|   4.2 | -34.1 | -20.6 |  21.5 |  35.4 | -19.7 |  36.6 |   3.4 |  45.9 |  -9.0 |  15.8 |  17.0 |   7.3 |  60.2 |  22.0 | -16.0 |
|  27.6 | -13.0 |  13.0 |   2.6 |   2.6 | -28.2 |  10.6 |  -0.5 | -15.4 | -15.0 | -23.7 | -36.1 |  -5.2 |  59.3 |  58.3 | -25.7 |
->
|   4.2 | -34.1 | -20.6 |  21.5 |  35.4 | -19.7 |  36.6 |   3.4 |  45.9 |  -9.0 |  15.8 |  17.0 |   7.3 |  60.2 |  22.0 | -16.0 |

| -28.0 | -24.0 |  16.6 |
| -21.3 |  -6.6 |  68.6 |
| -32.7 | -25.1 |   3.9 |
|   8.9 |   6.6 |   1.7 |
|  10.0 |   8.7 |  -1.5 |
|   9.2 |   7.3 |   2.5 |
->
| -28.0 | -24.0 |  16.6 |
| -32.7 | -25.1 |   3.9 |
|  10.0 |   8.7 |  -1.5 |

|  18.3 |  22.0 |  -5.1 |  -5.4 | -25.6 |  27.0 |   4.9 |  -5.4 |
| -32.5 |  20.9 | -11.4 |  24.9 |  11.3 |  -5.0 |   0.8 |  24.9 |
| -15.5 |  21.2 | -11.9 |   6.0 |  -5.5 |   0.9 |   7.9 |   6.0 |
|  32.8 |  18.8 |  -5.8 |  -9.9 | -24.0 |  34.8 |   9.0 |  -9.9 |
| -23.3 |   2.5 |   2.3 |  13.3 |  14.9 | -15.7 | -10.1 |  13.3 |
|  -7.8 | -39.2 |  12.5 |   6.0 |  11.1 |  -6.1 | -18.5 |   6.0 |
| -31.3 | -26.0 |  16.1 |  22.7 |  29.2 | -31.0 | -13.1 |  22.7 |
|  28.1 |   4.6 |  -4.2 |  -9.7 | -23.5 |   0.8 |  13.4 |  -9.7 |
|   0.4 |  -6.5 |   5.1 |   4.6 |   3.4 | -15.7 |  10.8 |   4.6 |
|  53.4 |  44.5 | -15.1 | -25.9 | -50.1 |  57.1 |  31.6 | -25.9 |
|  -8.9 |   9.9 |  -1.3 |   8.1 |  -1.9 |  -6.5 | -16.9 |   8.1 |
->
|  18.3 |  22.0 |  -5.1 |  -5.4 | -25.6 |  27.0 |   4.9 |  -5.4 |
| -15.5 |  21.2 | -11.9 |   6.0 |  -5.5 |   0.9 |   7.9 |   6.0 |
| -23.3 |   2.5 |   2.3 |  13.3 |  14.9 | -15.7 | -10.1 |  13.3 |
| -31.3 | -26.0 |  16.1 |  22.7 |  29.2 | -31.0 | -13.1 |  22.7 |
|   0.4 |  -6.5 |   5.1 |   4.6 |   3.4 | -15.7 |  10.8 |   4.6 |
|  -8.9 |   9.9 |  -1.3 |   8.1 |  -1.9 |  -6.5 | -16.9 |   8.1 |

|  24.7 |  -4.9 |  -2.2 |  32.7 |  13.7 |  38.1 |  11.6 |  23.5 |  31.5 |  -1.5 |  31.7 |
|   5.4 |  27.7 |  -3.5 | -18.5 |  17.9 |  17.1 |  31.2 |  18.4 |   2.9 |   8.9 |   6.8 |
|  11.3 |  -1.1 | -10.1 |  21.9 |  -3.4 |  16.7 |  15.4 |   5.4 |  -3.7 |  10.3 |  62.6 |
| -12.0 | -21.2 | -75.6 |  41.5 | -10.8 | -14.2 | -20.3 |  -7.4 | -32.3 | -10.6 |  -5.3 |
|  -4.8 |   6.0 | -21.9 |  10.0 |   4.4 |  -3.0 |  26.2 |  18.8 | -30.6 |  11.3 |  28.6 |
| -14.3 |  -9.5 | -22.0 |  16.7 |   6.5 |   5.3 |  12.7 |  30.9 | -16.8 |  -7.4 | -24.4 |
|   9.4 |  10.4 |  28.0 | -20.8 |  14.8 |  17.8 | -15.6 | -10.9 |  41.4 | -12.0 | -52.9 |
->
|  24.7 |  -4.9 |  -2.2 |  32.7 |  13.7 |  38.1 |  11.6 |  23.5 |  31.5 |  -1.5 |  31.7 |
|  11.3 |  -1.1 | -10.1 |  21.9 |  -3.4 |  16.7 |  15.4 |   5.4 |  -3.7 |  10.3 |  62.6 |
|  -4.8 |   6.0 | -21.9 |  10.0 |   4.4 |  -3.0 |  26.2 |  18.8 | -30.6 |  11.3 |  28.6 |
|   9.4 |  10.4 |  28.0 | -20.8 |  14.8 |  17.8 | -15.6 | -10.9 |  41.4 | -12.0 | -52.9 |

| -15.0 | -35.1 | -42.9 |  25.4 | -18.7 |   0.8 |  16.4 | -16.1 | -19.2 |
|  31.3 | -46.5 |   7.0 |  41.4 |   1.7 |  42.2 | -27.5 |   8.3 | -19.6 |
|   5.9 |  -0.6 | -41.8 |  51.1 |  32.6 |  -3.1 |  31.3 |   0.5 |  28.7 |
|  15.1 |  22.7 |   4.6 | -12.3 | -25.0 | -46.1 | -55.3 |  -7.5 | -22.8 |
| -16.0 | -11.0 | -22.3 | -27.2 | -40.6 | -62.1 |   2.2 |  -8.6 |   2.9 |
->
| -15.0 | -35.1 | -42.9 |  25.4 | -18.7 |   0.8 |  16.4 | -16.1 | -19.2 |
|   5.9 |  -0.6 | -41.8 |  51.1 |  32.6 |  -3.1 |  31.3 |   0.5 |  28.7 |
| -16.0 | -11.0 | -22.3 | -27.2 | -40.6 | -62.1 |   2.2 |  -8.6 |   2.9 |

| -31.8 |  17.5 | -59.5 |  -3.0 |  59.4 | -20.3 | -18.2 |   0.8 |
|  -9.3 |  36.5 | -32.9 | -19.1 |  16.9 |   1.5 | -75.6 |  44.0 |
|  14.1 |   5.6 | -32.9 | -19.2 |  15.9 |  57.9 |   5.4 |  15.8 |
| -13.2 | -11.7 | -15.2 | -12.9 | -28.0 |  36.9 |  41.9 | -21.1 |
| -38.8 |  31.4 |   5.0 |  -2.4 | -21.0 |  -0.9 | -46.3 |  28.5 |
|   2.0 |  25.6 | -49.8 |  19.5 |   9.8 | -22.7 | -26.7 | -33.4 |
|  26.1 |  63.4 | -23.4 |   8.0 |  25.5 |  -8.0 | -25.5 | -30.9 |
| -51.2 |  26.3 | -25.2 |  -1.8 |   9.5 |   6.6 |   3.5 |  -8.0 |
|  23.7 | -64.2 | -27.4 |  -3.5 |   4.6 |  -7.8 | -29.3 |  44.2 |
->
| -31.8 |  17.5 | -59.5 |  -3.0 |  59.4 | -20.3 | -18.2 |   0.8 |
|  14.1 |   5.6 | -32.9 | -19.2 |  15.9 |  57.9 |   5.4 |  15.8 |
| -38.8 |  31.4 |   5.0 |  -2.4 | -21.0 |  -0.9 | -46.3 |  28.5 |
|  26.1 |  63.4 | -23.4 |   8.0 |  25.5 |  -8.0 | -25.5 | -30.9 |
|  23.7 | -64.2 | -27.4 |  -3.5 |   4.6 |  -7.8 | -29.3 |  44.2 |
